[[ 23  26 -25 -22  27  25]
 [-30  22  18  25 -22   9]]
|
[[ 25   9]
 [ 27 -22]
 [-22  25]
 [-25  18]
 [ 26  22]
 [ 23 -30]]

[[ 25 -13   2 -12  31 -17   0 -14 -27  28 -25   2 -16]
 [ -5  16  23  19  -2 -10 -18  15  -3   2  -4 -20  17]
 [  0 -12 -24 -15  -4  13  18 -12   8  -7   9  20 -13]
 [ 11  -5   2  -5  14  -9  -1  -6 -13  14 -12  -1  -6]
 [-10  13   9  15 -10   2  -8  13   6  -6   5 -10  14]
 [ -1  -4  -7  -5  -2   4   5  -4   3  -4   4   6  -4]
 [ 14 -19 -14 -21  13  -1  12 -18  -8   8  -6  15 -20]]
|
[[-16  17 -13  -6  14  -4 -20]
 [  2 -20  20  -1 -10   6  15]
 [-25  -4   9 -12   5   4  -6]
 [ 28   2  -7  14  -6  -4   8]
 [-27  -3   8 -13   6   3  -8]
 [-14  15 -12  -6  13  -4 -18]
 [  0 -18  18  -1  -8   5  12]
 [-17 -10  13  -9   2   4  -1]
 [ 31  -2  -4  14 -10  -2  13]
 [-12  19 -15  -5  15  -5 -21]
 [  2  23 -24   2   9  -7 -14]
 [-13  16 -12  -5  13  -4 -19]
 [ 25  -5   0  11 -10  -1  14]]

[[ 11  -5  -3]
 [-11  -4  19]
 [-10  -8  20]
 [ -1   2  29]
 [  1  11  30]
 [-14  -7  20]
 [ 27   8   0]
 [ 14 -10   3]
 [ 19   7  -5]
 [  2   7  35]
 [ -6  14  15]]
|
[[ -3  19  20  29  30  20   0   3  -5  35  15]
 [ -5  -4  -8   2  11  -7   8 -10   7   7  14]
 [ 11 -11 -10  -1   1 -14  27  14  19   2  -6]]

[[ 10 -10 -33  10 -18  10  25 -12   0  -8]
 [ 11 -11 -36  11 -22  10  26 -12  -3 -10]
 [  9 -13 -32   4 -18  11  20  -6  -2  -4]
 [ -9  14   6  21 -28 -18 -11  -3 -24 -32]
 [ -7  12   4  19 -25 -15  -9  -3 -21 -28]
 [ -7  13   6  18 -22 -15  -9  -4 -19 -26]
 [ -7  13   5  20 -24 -16  -8  -5 -20 -29]
 [  9 -10 -33   9 -20   9  23 -10  -3  -9]]
|
[[ -8 -10  -4 -32 -28 -26 -29  -9]
 [  0  -3  -2 -24 -21 -19 -20  -3]
 [-12 -12  -6  -3  -3  -4  -5 -10]
 [ 25  26  20 -11  -9  -9  -8  23]
 [ 10  10  11 -18 -15 -15 -16   9]
 [-18 -22 -18 -28 -25 -22 -24 -20]
 [ 10  11   4  21  19  18  20   9]
 [-33 -36 -32   6   4   6   5 -33]
 [-10 -11 -13  14  12  13  13 -10]
 [ 10  11   9  -9  -7  -7  -7   9]]

[[  3 -17  -5 -16  16   4   5  -9   9 -12  -3   7   5 -11 -27  23]
 [ -9  -4 -21  -7 -19   7   9  -2 -18  -2   8  12 -12  -8  12   4]
 [  5 -17   4 -12  23  -6  -7 -15  14 -17 -16  -3  10  -6 -25  12]
 [ -6 -19  -5 -22 -13   6  10 -13 -13 -14   3   7  -4 -17  10   7]
 [ 11 -11   6  -7  -3  19  18  -5   4  -6  11  -6   6   0   9  -8]]
|
[[ 23   4  12   7  -8]
 [-27  12 -25  10   9]
 [-11  -8  -6 -17   0]
 [  5 -12  10  -4   6]
 [  7  12  -3   7  -6]
 [ -3   8 -16   3  11]
 [-12  -2 -17 -14  -6]
 [  9 -18  14 -13   4]
 [ -9  -2 -15 -13  -5]
 [  5   9  -7  10  18]
 [  4   7  -6   6  19]
 [ 16 -19  23 -13  -3]
 [-16  -7 -12 -22  -7]
 [ -5 -21   4  -5   6]
 [-17  -4 -17 -19 -11]
 [  3  -9   5  -6  11]]

[[ -4  25   8 -10  17  27  -8  20   2  17 -24  -8 -20 -27   1]
 [ 21 -22   9  16  16 -25 -20   1  20 -26  14  -7  10 -28 -27]
 [-13 -13   7   3 -25   0  11 -23  26  10  17   5  -6  13  -9]
 [-21  15 -12 -22  25  -7 -11 -25  -7   6 -21 -10  18  27 -27]
 [ 21 -13  -3  10  25  13   6  10  19  10  27 -23  -3   7 -10]]
|
[[  1 -27  -9 -27 -10]
 [-27 -28  13  27   7]
 [-20  10  -6  18  -3]
 [ -8  -7   5 -10 -23]
 [-24  14  17 -21  27]
 [ 17 -26  10   6  10]
 [  2  20  26  -7  19]
 [ 20   1 -23 -25  10]
 [ -8 -20  11 -11   6]
 [ 27 -25   0  -7  13]
 [ 17  16 -25  25  25]
 [-10  16   3 -22  10]
 [  8   9   7 -12  -3]
 [ 25 -22 -13  15 -13]
 [ -4  21 -13 -21  21]]
